Here is a tiny trained network, its code and every weight. The questions are about switching its units off for an input and a class, where a switched-off unit gives its printed mean instead of its output.

import numpy as np


def w(rows, s, z=0):
    codes = np.array(rows[::2]) - 128.0
    scale = np.full(codes.shape[1], s)
    scale[-1] = z or s
    return codes * scale


def f(y):
    return np.maximum(y, 0)


def log_softmax(a):
    a = a - a.max(-1, keepdims=True)
    return a - np.log(np.exp(a).sum(-1, keepdims=True))


def net(x, mask):
    res = np.array(x, float).reshape(1, 3) / 4 @ E
    y = f(res @ A[0][:, :-1].T + A[0][:, -1])
    res = res + np.where(mask, y, B[0][:, -1]) @ B[0][:, :-1]
    return log_softmax(res[-1] @ U[:, :-1].T + U[:, -1])


A, B = {}, {}
E = w([
[179,23,207,153,236,64,209],'x0',
[158,186,227,24,116,66,160],'x1',
[214,42,204,89,2,221,118],'x2',
],0.0092)
A[0] = w([
[71,182,126,153,244,44,192,115],'n1',
[149,168,154,49,83,139,102,2],'n2',
[141,156,198,81,182,68,152,178],'n3',
[54,197,88,108,206,23,148,225],'n4',
[141,15,122,214,205,129,162,211],'n5',
[76,213,133,58,98,83,109,198],'n6',
[196,72,206,56,93,178,135,201],'n7',
[125,71,145,161,229,1,227,181],'n8',
[206,61,225,46,184,107,235,114],'n9',
[146,227,134,72,118,72,145,224],'n10',
[107,77,78,202,126,179,80,217],'n11',
],0.0091,0.0045)
B[0] = w([
[177,217,221,249,88,18,165,234],'n1',
[129,101,180,223,57,83,165,165],'n2',
[174,120,104,152,121,204,64,198],'n3',
[98,240,173,184,53,67,67,249],'n4',
[181,85,204,216,61,163,194,234],'n5',
[172,239,119,173,84,144,41,208],'n6',
[95,54,223,141,65,92,216,223],'n7',
[243,127,101,142,212,254,103,252],'n8',
[74,18,80,60,196,181,175,230],'n9',
[192,218,146,189,87,120,40,204],'n10',
[134,26,87,131,144,211,209,204],'n11',
],0.0081,0.015)
U = w([
[126,186,68,133,104,146,62,237],'0',
[167,205,170,137,152,39,78,50],'1',
[2,109,140,46,204,33,57,1],'2',
[53,131,103,165,62,107,178,94],'3',
[76,38,205,28,156,46,167,69],'4',
[167,90,214,189,62,91,154,94],'5',
[138,37,61,82,209,215,130,231],'6',
[26,161,149,32,210,32,127,1],'7',
],0.0093,0.0071)

Each question gives the input, the list of numbers given to net, and the class t.
The units are the neurons (one row each of A and B). Each row of codes is followed by its name. A weight is (code - 128) times the scale printed after its matrix; where a second scale follows, it is the last column's (A, B and U).
mask holds one flag per neuron, in row order. A switched-off neuron (its flag False) gives its mean, the last column of its row in B, instead of its output. The means were averaged over made-up inputs and are rounded, as every weight is.
A unit's drop is (log p(t) with every unit on - log p(t) with that unit switched off) / (log p(t) with every unit on - log p(t) with every unit switched off).
The circuit of an input: a set's keep is (log p(t) with only the set's units on - log p(t) with every unit switched off) / (log p(t) with every unit on - log p(t) with every unit switched off). Starting from all 11 units, units are removed one at a time, each time the one whose removal leaves the highest keep (on an exact tie, the one counted first), for as long as the keep stays at least 0.8.
circuit, biggest first: the units of the circuit, biggest drop first
most important unit: the unit with the biggest drop
top k neurons: the k neurons with the biggest drops, biggest first
drop of u: that unit's drop, to one decimal
input [-2,-5,2], class 6: circuit, biggest first : n1, n4
input [-3,-4,6], class 6: top 3 neurons : n1, n4, n5
input [-6,-2,2], class 0: circuit, biggest first : n5
input [6,2,8], class 4: circuit, biggest first : n7, n9
input [4,-8,2], class 6: top 3 neurons : n1, n4, n11
input [-7,-4,0], class 6: circuit, biggest first : n4, n1
input [-5,7,0], class 0: top 3 neurons : n1, n5, n6
input [-4,-7,-3], class 6: top 2 neurons : n11, n1
input [3,8,5], class 4: top 2 neurons : n9, n7
input [5,-1,4], class 6: circuit, biggest first : n9, n1
input [5,-4,5], class 6: top 3 neurons : n1, n4, n9
input [-7,2,-1], class 0: top 2 neurons : n1, n7
input [-2,-8,-3], class 3: top 2 neurons : n8, n9
input [-1,8,-1], class 1: most important unit : n5
input [0,0,1], class 4: top 2 neurons : n8, n1
input [-8,6,2], class 1: top 2 neurons : n5, n6
input [4,-6,1], class 6: drop of n1 : 0.4
input [-1,-2,0], class 6: drop of n11 : 0.0
input [-8,1,3], class 0: drop of n6 : 0.4
input [-4,-2,-2], class 0: circuit, biggest first : n7
